Here is a tiny trained network, its code and every weight. The questions are about switching its units off for an input and a class, where a switched-off unit gives its printed mean instead of its output.

import numpy as np


def w(rows, s, z=0):
    codes = np.array(rows[::2]) - 128.0
    scale = np.full(codes.shape[1], s)
    scale[-1] = z or s
    return codes * scale


def norm(h):
    return h / np.sqrt((h * h).mean(-1, keepdims=True) + 1e-5)


def f(y):
    return y / 2 * (1 + np.tanh(0.7978845608 * (y + 0.044715 * y**3)))


def log_softmax(a):
    a = a - a.max(-1, keepdims=True)
    return a - np.log(np.exp(a).sum(-1, keepdims=True))


def net(x, mask):
    res = np.array(x, float).reshape(1, 4) / 4 @ E
    u = 0
    for l in range(3):
        y = f(norm(res) @ A[l][:, :-1].T + A[l][:, -1])
        res = res + np.where(mask[u : u + 8], y, B[l][:, -1]) @ B[l][:, :-1]
        u += 8
    return log_softmax(norm(res)[-1] @ U[:, :-1].T + U[:, -1])


A, B = {}, {}
E = w([
[132,125,109,132,132,138,127,144],'x0',
[96,109,149,161,121,152,251,135],'x1',
[195,166,144,188,71,187,122,101],'x2',
[94,112,92,173,38,70,111,141],'x3',
],0.012)
A[0] = w([
[137,102,149,173,87,158,254,141,26],'L0N0',
[190,110,146,156,216,165,142,46,29],'L0N1',
[132,122,147,151,133,141,54,147,20],'L0N2',
[203,225,181,186,78,133,118,137,22],'L0N3',
[128,95,108,131,8,80,121,149,45],'L0N4',
[168,162,148,242,56,230,96,96,62],'L0N5',
[142,183,84,133,177,105,48,83,37],'L0N6',
[169,67,33,189,25,49,152,62,1],'L0N7',
],0.0069,0.0047)
B[0] = w([
[115,69,98,187,159,152,81,18,213],'L0N0',
[100,170,146,112,89,142,142,169,161],'L0N1',
[147,123,175,167,130,155,93,71,122],'L0N2',
[154,62,51,35,83,155,126,176,185],'L0N3',
[53,203,189,103,170,188,67,190,189],'L0N4',
[216,77,152,2,65,51,204,149,255],'L0N5',
[114,86,128,195,128,143,153,68,168],'L0N6',
[39,191,164,136,97,205,82,212,201],'L0N7',
],0.0075,0.0049)
A[1] = w([
[64,26,92,66,186,26,140,201,63],'L1N0',
[189,233,152,63,222,247,154,135,11],'L1N1',
[127,167,92,124,89,162,70,29,98],'L1N2',
[106,89,134,223,138,174,215,99,24],'L1N3',
[93,159,196,167,170,213,56,157,21],'L1N4',
[179,128,112,76,111,125,2,151,97],'L1N5',
[200,137,101,167,145,96,14,46,4],'L1N6',
[110,129,119,149,178,103,100,88,38],'L1N7',
],0.0076,0.0034)
B[1] = w([
[255,143,120,51,45,157,155,137,255],'L1N0',
[53,210,153,170,87,162,75,191,227],'L1N1',
[129,113,117,112,171,77,204,140,154],'L1N2',
[104,64,56,172,213,97,92,24,190],'L1N3',
[95,69,112,63,55,157,142,53,160],'L1N4',
[115,66,121,219,198,129,179,66,247],'L1N5',
[122,89,72,194,178,86,161,69,176],'L1N6',
[142,155,131,151,114,114,176,127,129],'L1N7',
],0.0091,0.0052)
A[2] = w([
[88,218,174,120,175,168,133,154,44],'L2N0',
[248,148,127,54,65,120,160,102,60],'L2N1',
[251,157,142,135,93,110,164,142,37],'L2N2',
[71,186,131,174,68,62,118,205,64],'L2N3',
[117,49,77,199,218,81,184,90,4],'L2N4',
[86,70,141,98,91,191,181,88,158],'L2N5',
[60,231,154,150,140,152,105,182,46],'L2N6',
[103,95,160,60,142,61,127,138,108],'L2N7',
],0.011,0.0029)
B[2] = w([
[37,168,148,210,2,103,117,133,170],'L2N0',
[182,102,41,15,211,197,242,213,255],'L2N1',
[224,75,38,3,124,158,200,224,197],'L2N2',
[52,204,254,137,179,192,105,122,176],'L2N3',
[168,130,217,240,143,44,68,18,245],'L2N4',
[193,107,52,115,183,43,65,120,201],'L2N5',
[42,145,177,130,56,185,10,178,186],'L2N6',
[167,116,106,112,91,188,202,170,147],'L2N7',
],0.0082,0.0094)
U = w([
[212,89,74,56,119,142,195,188,249],'0',
[146,94,134,217,161,58,104,3,88],'1',
[3,220,183,150,73,183,78,181,23],'2',
],0.014,0.002)

Each question gives the input, the list of numbers given to net, and the class t.
The units are the neurons (one row each of A and B). Each row of codes is followed by its name. A weight is (code - 128) times the scale printed after its matrix; where a second scale follows, it is the last column's (A, B and U).
mask holds one flag per neuron, layer by layer. A switched-off neuron (its flag False) gives its mean, the last column of its row in B, instead of its output. The means were averaged over made-up inputs and are rounded, as every weight is.
A unit's drop is (log p(t) with every unit on - log p(t) with that unit switched off) / (log p(t) with every unit on - log p(t) with every unit switched off).
The circuit of an input: a set's keep is (log p(t) with only the set's units on - log p(t) with every unit switched off) / (log p(t) with every unit on - log p(t) with every unit switched off). Starting from the 12 units with the biggest drops (on a tie, the unit counted first), units are removed one at a time, each time the one whose removal leaves the highest keep (on an exact tie, the one counted first), for as long as the keep stays at least 0.8.
circuit, biggest first: the units of the circuit, biggest drop first
most important unit: the unit with the biggest drop
k most important neurons: the k neurons with the biggest drops, biggest first
top k neurons in layer l: the k neurons of layer l with the biggest drops, biggest first
drop of u: that unit's drop, to one decimal
input [-5,5,2,6], class 2: most important unit	L0N7
input [-4,5,4,5], class 1: top 2 neurons in layer 1	L1N0, L1N1
input [-7,-8,-7,5], class 1: 2 most important neurons	L1N5, L0N5
input [-4,7,1,-7], class 1: 4 most important neurons	L1N3, L0N0, L0N4, L0N7
input [-1,-6,2,8], class 2: 2 most important neurons	L0N7, L0N4
input [0,8,7,-2], class 1: 3 most important neurons	L0N0, L1N3, L1N0
input [-3,4,2,-4], class 1: 3 most important neurons	L0N0, L1N3, L0N4
input [-2,-7,3,8], class 2: 2 most important neurons	L0N7, L0N4
input [-1,-2,2,3], class 2: 4 most important neurons	L0N7, L1N0, L0N0, L0N4
input [6,-7,-5,-3], class 1: 2 most important neurons	L0N5, L1N5
input [3,3,3,4], class 2: 2 most important neurons	L0N7, L1N0
input [-5,-4,-3,-6], class 2: drop of L1N1	0.8
input [-3,-6,0,-4], class 1: drop of L2N2	0.0
input [7,2,2,-3], class 2: circuit, biggest first	L1N1
input [-2,0,3,-8], class 2: drop of L1N1	0.1
